Below are the code and all the weights of a small trained network. Each question names an input and a class and asks about switching units off, where a switched-off unit gives its printed mean instead of its output.

import numpy as np


def w(rows, s, z=0):
    codes = np.array(rows[::2]) - 128.0
    scale = np.full(codes.shape[1], s)
    scale[-1] = z or s
    return codes * scale


def f(y):
    return y / 2 * (1 + np.tanh(0.7978845608 * (y + 0.044715 * y**3)))


def log_softmax(a):
    a = a - a.max(-1, keepdims=True)
    return a - np.log(np.exp(a).sum(-1, keepdims=True))


def net(x, mask):
    res = np.array(x, float).reshape(1, 3) / 4 @ E
    y = f(res @ A[0][:, :-1].T + A[0][:, -1])
    res = res + np.where(mask, y, B[0][:, -1]) @ B[0][:, :-1]
    return log_softmax(res[-1] @ U[:, :-1].T + U[:, -1])


A, B = {}, {}
E = w([
[128,22,95,166,151,236,136,24,26],'x0',
[207,10,168,35,236,152,111,91,170],'x1',
[220,54,72,124,78,215,126,254,113],'x2',
],0.0087)
A[0] = w([
[115,98,96,204,93,189,167,47,56,126],'neuron 1',
[159,183,174,134,101,71,147,187,169,157],'neuron 2',
[134,136,99,186,73,65,149,129,75,91],'neuron 3',
[78,147,81,254,45,103,150,151,104,126],'neuron 4',
[82,161,108,199,99,155,136,159,120,81],'neuron 5',
[58,186,186,141,190,107,102,42,157,83],'neuron 6',
[163,63,127,93,193,153,101,107,204,63],'neuron 7',
[135,169,153,71,109,111,99,186,205,85],'neuron 8',
[80,156,127,209,77,160,125,160,113,85],'neuron 9',
[81,152,151,136,172,94,113,57,131,110],'neuron 10',
[223,157,49,114,113,184,91,176,119,77],'neuron 11',
[136,61,99,129,87,147,126,209,142,86],'neuron 12',
[128,98,117,182,172,193,151,81,91,112],'neuron 13',
[184,41,213,22,197,106,73,130,146,115],'neuron 14',
[180,134,77,146,94,175,101,177,153,247],'neuron 15',
],0.009,0.013)
B[0] = w([
[187,60,175,125,78,84,46,169,162,200],'neuron 1',
[189,80,219,111,87,104,71,137,109,211],'neuron 2',
[168,151,85,154,144,110,170,108,194,161],'neuron 3',
[157,192,107,190,155,190,119,52,167,226],'neuron 4',
[179,138,72,146,115,116,169,109,209,164],'neuron 5',
[76,76,100,157,143,98,183,152,88,193],'neuron 6',
[169,126,103,168,118,157,173,79,225,169],'neuron 7',
[211,16,139,143,68,71,110,221,160,174],'neuron 8',
[190,143,97,168,162,133,171,100,206,173],'neuron 9',
[68,75,93,113,138,112,188,154,63,177],'neuron 10',
[83,102,63,163,108,19,206,135,102,175],'neuron 11',
[55,79,111,131,120,36,234,160,136,173],'neuron 12',
[198,83,196,102,91,73,106,191,159,171],'neuron 13',
[140,255,125,199,152,170,132,70,189,216],'neuron 14',
[42,135,168,138,164,149,130,83,58,251],'neuron 15',
],0.0094,0.015)
U = w([
[153,188,95,157,135,152,163,94,191,124],'0',
[182,53,169,125,84,87,57,155,137,76],'1',
[29,78,88,140,127,84,252,131,79,107],'2',
[44,171,193,117,157,170,27,82,22,247],'3',
[107,145,30,67,144,132,122,164,128,93],'4',
],0.012,0.011)

Each question gives the input, the list of numbers given to net, and the class t.
The units are the neurons (one row each of A and B). Each row of codes is followed by its name. A weight is (code - 128) times the scale printed after its matrix; where a second scale follows, it is the last column's (A, B and U).
mask holds one flag per neuron, in row order. A switched-off neuron (its flag False) gives its mean, the last column of its row in B, instead of its output. The means were averaged over made-up inputs and are rounded, as every weight is.
A unit's drop is (log p(t) with every unit on - log p(t) with that unit switched off) / (log p(t) with every unit on - log p(t) with every unit switched off).
The circuit of an input: a set's keep is (log p(t) with only the set's units on - log p(t) with every unit switched off) / (log p(t) with every unit on - log p(t) with every unit switched off). Starting from the 12 units with the biggest drops (on a tie, the unit counted first), units are removed one at a time, each time the one whose removal leaves the highest keep (on an exact tie, the one counted first), for as long as the keep stays at least 0.8.
units of the circuit, in order: the units of the circuit, biggest drop first
k most important neurons: the k neurons with the biggest drops, biggest first
drop of u: that unit's drop, to one decimal
input [8,-6,8], class 1: units of the circuit, in order : neuron 1
input [7,-7,5], class 0: 3 most important neurons : neuron 4; neuron 2; neuron 9
input [-7,-5,-8], class 2: 3 most important neurons : neuron 6; neuron 10; neuron 1
input [8,-5,6], class 1: 2 most important neurons : neuron 1; neuron 13
input [-7,5,8], class 2: 2 most important neurons : neuron 12; neuron 11
input [-8,-7,2], class 1: 4 most important neurons : neuron 2; neuron 8; neuron 14; neuron 7
input [-6,3,-7], class 2: 2 most important neurons : neuron 6; neuron 10
input [3,5,4], class 0: 2 most important neurons : neuron 14; neuron 7
input [1,0,-2], class 3: 2 most important neurons : neuron 12; neuron 11
input [-5,-5,-6], class 2: 4 most important neurons : neuron 6; neuron 10; neuron 14; neuron 1
input [5,-5,2], class 0: drop of neuron 8 : 1.1
input [-5,7,4], class 0: drop of neuron 14 : 2.0
input [2,-3,-2], class 3: drop of neuron 8 : 0.2
input [5,8,8], class 0: units of the circuit, in order : neuron 14
input [-1,-2,0], class 3: drop of neuron 6 : 0.0
